Below are the code and all the weights of a small trained network. Each question names an input and a target symbol and asks about switching units off, where a switched-off unit gives its printed mean instead of its output.

import numpy as np


def w(rows, s, z=0):
    codes = np.array(rows[::2]) - 128.0
    scale = np.full(codes.shape[1], s)
    scale[-1] = z or s
    return codes * scale


def norm(h):
    return h / np.sqrt((h * h).mean(-1, keepdims=True) + 1e-5)


def f(y):
    return np.maximum(y, 0)


def softmax(a):
    e = np.exp(a - a.max(-1, keepdims=True))
    return e / e.sum(-1, keepdims=True)


def log_softmax(a):
    a = a - a.max(-1, keepdims=True)
    return a - np.log(np.exp(a).sum(-1, keepdims=True))


def net(x, mask):
    ids = ['ΣΩδζηλμξτφ'.index(c) for c in x.split()]
    T = len(ids)
    res = E[ids] + P[:T]
    u = 0
    for l in range(3):
        q, k, v = (norm(res) @ M[l].T for M in (Q, K, V))
        z = softmax(np.where(np.tri(T) > 0, q @ k.T / 2**0.5, -1e9)) @ v
        res = res + np.where(mask[u], z, O[l][:, -1]) @ O[l][:, :-1]
        u += 1
        y = f(norm(res) @ A[l][:, :-1].T + A[l][:, -1])
        res = res + np.where(mask[u : u + 4], y, B[l][:, -1]) @ B[l][:, :-1]
        u += 4
    return log_softmax(norm(res)[-1] @ U[:, :-1].T + U[:, -1])


Q, K, V, O, A, B = {}, {}, {}, {}, {}, {}
E = w([
[137,199,198,185,206,85,87,247,90,77],'Σ',
[21,142,130,112,154,142,150,175,100,139],'Ω',
[97,113,46,153,109,114,105,141,139,163],'δ',
[150,152,97,193,69,176,220,131,206,97],'ζ',
[76,127,104,67,115,96,127,107,117,157],'η',
[119,74,62,82,111,173,120,81,158,154],'λ',
[30,92,100,176,43,180,21,126,175,139],'μ',
[103,167,48,117,122,194,52,129,130,122],'ξ',
[84,74,55,190,255,199,162,242,121,135],'τ',
[74,109,139,138,39,93,50,153,100,155],'φ',
],0.0062)
P = w([
[71,187,117,145,118,142,93,37,156,87],'0',
[253,70,111,58,20,129,75,196,52,37],'1',
[142,180,149,74,104,80,134,176,251,172],'2',
[50,120,132,125,192,100,214,31,119,102],'3',
[216,41,132,122,65,27,96,160,41,78],'4',
[178,183,190,165,88,178,134,88,83,190],'5',
[69,100,161,138,222,137,227,34,136,103],'6',
[149,34,74,133,94,29,30,151,34,83],'7',
[163,163,153,47,116,86,144,179,199,194],'8',
],0.0058)
Q[0] = w([
[166,182,138,145,110,129,107,172,197,226],'0.h1',
[123,163,136,190,90,189,128,117,2,129],'0.h1',
],0.0083)
K[0] = w([
[182,195,133,157,49,75,102,51,152,174],'0.h1',
[66,120,84,81,87,76,124,254,230,93],'0.h1',
],0.0073)
V[0] = w([
[87,61,212,161,171,177,118,148,168,61],'0.h1',
[122,119,233,4,93,168,131,69,134,124],'0.h1',
],0.0037)
O[0] = w([
[151,116,109,91,109,91,187,156,2,77,149],'0.h1',
[86,251,67,139,72,182,166,152,151,75,2],'0.h1',
],0.0056,0.00065)
A[0] = w([
[152,170,147,59,170,162,195,126,114,196,172],'0.n1',
[194,79,28,119,77,126,8,75,153,65,19],'0.n2',
[3,88,142,238,132,131,128,170,151,157,3],'0.n3',
[89,153,61,190,188,48,197,82,113,123,109],'0.n4',
],0.0048,0.0019)
B[0] = w([
[106,134,110,193,77,91,81,146,97,199,218],'0.n1',
[164,62,50,188,89,58,175,210,80,96,251],'0.n2',
[198,177,103,44,144,112,150,80,42,141,231],'0.n3',
[208,139,189,1,153,247,113,72,191,86,245],'0.n4',
],0.0048,0.0029)
Q[1] = w([
[114,87,115,132,134,128,132,76,127,2],'1.h1',
[125,115,144,246,106,160,114,71,48,131],'1.h1',
],0.0078)
K[1] = w([
[147,72,121,74,141,95,194,118,121,42],'1.h1',
[62,96,97,79,125,12,149,254,222,117],'1.h1',
],0.0076)
V[1] = w([
[68,153,141,77,140,36,239,89,160,203],'1.h1',
[150,136,190,131,2,48,68,62,178,88],'1.h1',
],0.0041)
O[1] = w([
[63,102,111,130,124,121,164,250,253,118,1],'1.h1',
[164,92,193,38,159,177,122,132,147,167,30],'1.h1',
],0.0063,0.00027)
A[1] = w([
[128,123,107,169,60,94,65,190,161,192,173],'1.n1',
[111,215,115,234,50,38,126,88,97,130,6],'1.n2',
[195,64,45,175,81,158,162,107,175,83,218],'1.n3',
[75,105,3,224,85,65,197,114,73,51,39],'1.n4',
],0.005,0.0016)
B[1] = w([
[70,133,130,97,165,106,129,86,92,72,248],'1.n1',
[198,220,63,188,157,140,124,125,91,135,176],'1.n2',
[109,125,147,142,98,36,111,135,71,140,222],'1.n3',
[128,87,149,90,144,179,88,92,254,109,255],'1.n4',
],0.0077,0.0041)
Q[2] = w([
[94,98,132,115,176,180,247,49,86,59],'2.h1',
[74,157,118,96,156,102,137,91,106,181],'2.h1',
],0.011)
K[2] = w([
[195,103,160,186,173,127,202,162,146,94],'2.h1',
[115,137,166,254,118,146,125,130,167,202],'2.h1',
],0.0094)
V[2] = w([
[82,68,46,123,31,171,207,53,129,150],'2.h1',
[84,51,33,96,254,176,85,163,91,172],'2.h1',
],0.0054)
O[2] = w([
[70,147,75,40,164,139,172,122,112,191,209],'2.h1',
[99,138,101,37,112,91,2,125,138,94,254],'2.h1',
],0.0089,0.00099)
A[2] = w([
[109,106,178,107,139,137,129,152,207,182,12],'2.n1',
[92,119,116,154,91,44,126,233,69,112,165],'2.n2',
[138,144,131,48,94,171,143,136,138,167,19],'2.n3',
[168,86,69,172,51,40,118,211,2,136,4],'2.n4',
],0.0094,0.0035)
B[2] = w([
[141,116,160,126,139,184,94,46,151,100,153],'2.n1',
[146,54,55,129,70,57,191,81,178,131,251],'2.n2',
[163,121,134,217,83,94,118,205,124,124,179],'2.n3',
[205,143,81,12,106,205,162,173,170,54,255],'2.n4',
],0.011,0.0059)
U = w([
[236,143,96,42,102,150,158,160,141,112,43],'Σ',
[72,42,61,177,76,33,164,115,143,112,90],'Ω',
[55,55,188,60,200,102,56,82,107,129,234],'δ',
[113,97,168,142,202,142,207,94,96,194,254],'ζ',
[67,163,150,142,102,188,107,151,255,135,31],'η',
[42,211,130,112,123,91,144,231,85,122,146],'λ',
[149,101,191,152,82,45,101,223,49,181,164],'μ',
[163,191,125,101,70,127,98,58,26,204,105],'ξ',
[140,205,34,209,198,128,96,68,128,97,55],'τ',
[170,92,210,228,139,106,100,141,109,68,196],'φ',
],0.0063,0.0032)

Each question gives the input, a string of symbols that net reads in full, and the target symbol t.
The units are the heads (2 rows each of Q, K, V and O) and the neurons (one row each of A and B). Each row of codes is followed by its name. A weight is (code - 128) times the scale printed after its matrix; where a second scale follows, it is the last column's (O, A, B and U).
mask holds one flag per unit, layer by layer, with each layer's heads first. A switched-off unit (its flag False) gives its mean, the last column of its rows in O or B, instead of its output. The means were averaged over made-up inputs and are rounded, as every weight is.
A unit's drop is (log p(t) with every unit on - log p(t) with that unit switched off) / (log p(t) with every unit on - log p(t) with every unit switched off).
The circuit of an input: a set's keep is (log p(t) with only the set's units on - log p(t) with every unit switched off) / (log p(t) with every unit on - log p(t) with every unit switched off). Starting from the 12 units with the biggest drops (on a tie, the unit counted first), units are removed one at a time, each time the one whose removal leaves the highest keep (on an exact tie, the one counted first), for as long as the keep stays at least 0.8.
circuit, biggest first: the units of the circuit, biggest drop first
top k neurons: the k neurons with the biggest drops, biggest first
k most important neurons of layer l: the k neurons of layer l with the biggest drops, biggest first
input μ η δ η ζ η ζ Ω μ, target η: circuit, biggest first : (0.h1; 2.n2)
input Σ μ φ ζ η δ, target φ: circuit, biggest first : (1.h1; 2.n3; 2.n1; 2.n4)
input Σ Σ τ Ω η τ, target τ: circuit, biggest first : (1.h1; 1.n4; 1.n2; 2.n4)
input Ω ζ ζ ξ Ω μ, target ζ: top 2 neurons : (1.n1; 0.n4)
input φ τ Ω ξ τ Ω Ω ξ η, target Ω: circuit, biggest first : (2.n4; 1.h1)
input η Ω η δ Ω δ Ω, target λ: 2 most important neurons of layer 2 : (2.n2; 2.n3)
input ζ Ω λ δ, target ζ: most important neuron of layer 2 : (2.n4)
input η μ Ω τ, target δ: circuit, biggest first : (2.h1; 2.n4)
input δ η τ ξ Ω Ω δ Ω, target δ: circuit, biggest first : (1.n4; 2.h1; 2.n4)
input μ Ω Σ, target μ: top 3 neurons : (2.n4; 1.n4; 2.n3)
input ξ τ Ω η μ δ η, target δ: circuit, biggest first : (2.n4; 2.n2)
input δ Ω η δ, target Σ: circuit, biggest first : (0.n4; 2.n3; 1.n1)
input δ Ω μ Σ ζ η Ω ζ Ω, target η: 2 most important neurons of layer 0 : (0.n2; 0.n4)
input Ω ζ ζ Σ Ω Ω δ, target φ: top 3 neurons : (1.n1; 1.n3; 2.n4)
input Ω ξ τ Ω, target δ: circuit, biggest first : (2.n4; 2.n2)
input η δ ζ ζ η Ω, target ζ: top 3 neurons : (1.n4; 1.n3; 0.n4)
input τ ζ Ω Ω ξ Ω Σ, target φ: circuit, biggest first : (2.h1)
input μ Ω δ δ Ω Ω η ξ Σ, target Ω: circuit, biggest first : (2.n2; 2.n4)
input φ ζ τ τ η ζ Ω Ω λ, target ζ: top 3 neurons : (1.n1; 1.n4; 0.n4)
input τ Ω η η τ μ λ, target δ: top 2 neurons : (2.n2; 2.n4)
input Ω τ Ω λ Σ τ τ η μ, target τ: circuit, biggest first : (1.h1; 1.n2)
input Ω Ω Ω, target Ω: top 2 neurons : (2.n2; 2.n4)
input Ω Ω φ Ω Ω Ω, target φ: 2 most important neurons of layer 2 : (2.n3; 2.n1)
input τ η λ ζ η Ω η δ ξ, target Ω: most important neuron of layer 1 : (1.n1)
input Ω τ ζ, target Ω: circuit, biggest first : (1.n3; 2.n4)
input μ Ω Ω ζ η η λ, target ζ: top 2 neurons : (2.n4; 2.n2)
input Ω δ τ, target Ω: top neuron : (1.n4)
input Ω τ τ, target Ω: top 2 neurons : (1.n4; 2.n2)
input Ω δ Ω μ τ δ, target Ω: circuit, biggest first : (1.h1; 2.n4)
